Below are the code and all the weights of a small trained network. Each question names an input and a class and asks about switching units off, where a switched-off unit gives its printed mean instead of its output.

import numpy as np


def w(rows, s, z=0):
    codes = np.array(rows[::2]) - 128.0
    scale = np.full(codes.shape[1], s)
    scale[-1] = z or s
    return codes * scale


def f(y):
    return np.maximum(y, 0)


def log_softmax(a):
    a = a - a.max(-1, keepdims=True)
    return a - np.log(np.exp(a).sum(-1, keepdims=True))


def net(x, mask):
    res = np.array(x, float).reshape(1, 3) / 4 @ E
    y = f(res @ A[0][:, :-1].T + A[0][:, -1])
    res = res + np.where(mask, y, B[0][:, -1]) @ B[0][:, :-1]
    return log_softmax(res[-1] @ U[:, :-1].T + U[:, -1])


A, B = {}, {}
E = w([
[154,83,26,181,50,154],'x0',
[78,79,89,76,214,139],'x1',
[7,175,140,98,64,167],'x2',
],0.012)
A[0] = w([
[129,163,248,133,122,121,140],'n0',
[120,198,231,133,122,119,137],'n1',
[116,139,105,188,63,171,46],'n2',
[91,103,73,90,125,174,253],'n3',
[131,139,137,104,131,137,48],'n4',
[124,107,88,167,89,143,45],'n5',
[95,160,195,93,134,88,80],'n6',
[130,111,78,145,52,143,194],'n7',
[170,98,124,186,163,70,123],'n8',
[97,116,95,147,69,131,222],'n9',
[86,200,221,148,116,107,119],'n10',
[112,127,101,187,68,122,35],'n11',
[187,92,125,167,152,88,129],'n12',
[198,87,157,133,197,75,227],'n13',
[147,73,99,140,120,122,35],'n14',
[155,189,135,186,120,137,141],'n15',
[148,103,142,155,156,90,127],'n16',
[147,97,95,166,77,165,183],'n17',
[119,139,70,196,36,166,218],'n18',
[72,105,85,120,164,158,121],'n19',
[52,131,108,115,167,132,169],'n20',
[106,87,88,75,191,110,195],'n21',
],0.016,0.0022)
B[0] = w([
[44,146,188,96,81,233,222],'n0',
[23,178,188,125,34,189,224],'n1',
[167,129,78,174,59,25,194],'n2',
[147,135,36,94,157,82,183],'n3',
[99,147,99,147,133,110,139],'n4',
[126,192,71,148,89,131,178],'n5',
[75,197,158,69,109,187,202],'n6',
[118,138,55,181,92,58,204],'n7',
[136,71,211,215,136,145,210],'n8',
[125,120,25,135,111,47,186],'n9',
[2,129,160,138,82,197,220],'n10',
[181,87,55,151,63,58,184],'n11',
[139,99,203,225,132,146,213],'n12',
[134,65,209,189,203,198,253],'n13',
[125,160,101,194,113,180,168],'n14',
[113,76,140,54,106,134,179],'n15',
[139,65,178,153,165,158,179],'n16',
[133,146,86,177,130,106,197],'n17',
[131,157,47,152,16,26,233],'n18',
[138,72,45,53,168,141,179],'n19',
[101,108,97,54,217,125,187],'n20',
[113,111,115,105,183,181,207],'n21',
],0.0095,0.018)
U = w([
[158,169,89,140,85,54,188],'0',
[64,211,165,76,117,189,148],'1',
[142,118,112,175,139,141,53],'2',
[167,141,147,48,111,144,15],'3',
[92,122,129,113,50,129,254],'4',
[120,107,100,4,188,129,118],'5',
[169,70,204,145,168,157,137],'6',
[149,119,77,92,124,187,4],'7',
],0.015,0.0036)

Each question gives the input, the list of numbers given to net, and the class t.
The units are the neurons (one row each of A and B). Each row of codes is followed by its name. A weight is (code - 128) times the scale printed after its matrix; where a second scale follows, it is the last column's (A, B and U).
mask holds one flag per neuron, in row order. A switched-off neuron (its flag False) gives its mean, the last column of its row in B, instead of its output. The means were averaged over made-up inputs and are rounded, as every weight is.
A unit's drop is (log p(t) with every unit on - log p(t) with that unit switched off) / (log p(t) with every unit on - log p(t) with every unit switched off).
The circuit of an input: a set's keep is (log p(t) with only the set's units on - log p(t) with every unit switched off) / (log p(t) with every unit on - log p(t) with every unit switched off). Starting from the 12 units with the biggest drops (on a tie, the unit counted first), units are removed one at a time, each time the one whose removal leaves the highest keep (on an exact tie, the one counted first), for as long as the keep stays at least 0.8.
units of the circuit, in order: the units of the circuit, biggest drop first
k most important neurons: the k neurons with the biggest drops, biggest first
drop of u: that unit's drop, to one decimal
input [6,8,5], class 5: units of the circuit, in order -> (n19; n20)
input [-7,8,-3], class 5: units of the circuit, in order -> (n20)
input [-4,6,5], class 5: units of the circuit, in order -> (n20; n19)
input [6,0,-6], class 2: 3 most important neurons -> (n8; n12; n13)
input [-8,-5,-7], class 6: 4 most important neurons -> (n13; n8; n12; n16)
input [-1,-2,-1], class 1: 2 most important neurons -> (n13; n18)
input [4,5,-3], class 2: drop of n3 -> 0.2
input [2,1,0], class 0: drop of n12 -> 0.0
input [-3,3,-1], class 5: drop of n12 -> 0.2
input [-7,-1,-4], class 1: drop of n1 -> 0.1
